Questions about the table below. Counting starts at 0.
1) What is the entry in row 2 and column 2?
2) What is the entry in the top-right corner?
3) What is the entry in row 0 and column 0?
4) What is the entry at row 0, column 1?
5) What is the entry in row 0 and column 2?
6) What is the bottom-right entry?
7) What is the entry in the bottom-left corner?
8) What is the entry directly above -18?
-21   -3    5   54   -3    3  -43   24  -19    0
-24   -1    3   53   -1    1  -42   25  -18   -1
 11   29   36  -21  -24  -40  -14   28  -15   -3
 16   28   34  -36  -24  -39   -3   23  -10   -4
  8   29   38  -16  -26  -39  -20   31  -17   -1
-24  -23  -22   55   17   30  -20   -3   -2    3
 17  -10  -21  -39   14   15   43  -35   24   -1
-17  -28  -34   35   23   38   -1  -21    8    3
  5  -21  -31  -15   21   31   37  -35   23    2
 11   30   35  -24  -24  -39  -13   27  -15   -3
-21    3   13   46   -5   -5  -44   28  -22   -1
 -7  -28  -36   17   27   40   17  -31   17    2
1) 36
2) 0
3) -21
4) -3
5) 5
6) 2
7) -7
8) -19

M =
-3, -2, 20, 13, 6, 49, -30, -10
-23, -1, 29, 6, 1, 25, 0, -5
-33, 7, 15, 10, 3, -29, 5, 17
-2, -1, -17, 5, 1, 21, 4, -25
52, 3, 11, -9, 5, -33, -10, -12
-22, -15, 8, 3, 5, 30, -4, -14
16, 11, 1, 5, -6, 9, -12, -19
-61, -11, -16, -4, 2, -2, 11, 0
30, -9, -4, -2, -8, -8, -31, -9
9, -1, 3, 13, 0, -9, 6, -27
40, 13, 5, 1, 6, -3, -3, -1
Indices start at 0.
The entry in the bottom-left corner is 40
What is the top-right entry?
A: -10
What is the entry in row 2 and column 2?
A: 15
What is the entry in row 0 and column 1?
A: -2
The entry just right of the largest entry: 3
The top-left entry is -3
What is the entry at row 0, column 2?
A: 20
What is the entry just right of 8?
A: 3
What is the entry just right of the smallest entry?
A: -11
The entry in the bottom-right corner -> -1
What is the entry at row 2, column 0?
A: -33
What is the entry at row 1, column 2?
A: 29
The largest entry is 52
What is the entry directly below -29?
A: 21
What is the entry at row 1, column 0?
A: -23
The entry just right of 40: 13
The entry directly below the smallest entry -> 30
The entry just left of -27 is 6

Questions about the row below.
1) Give the entry just left of -0.07.
2) Give the entry just right of 0.09.
[-0.09  0.20 -0.04  0.02 -0.07  0.09 -0.19]
1) 0.02
2) -0.19
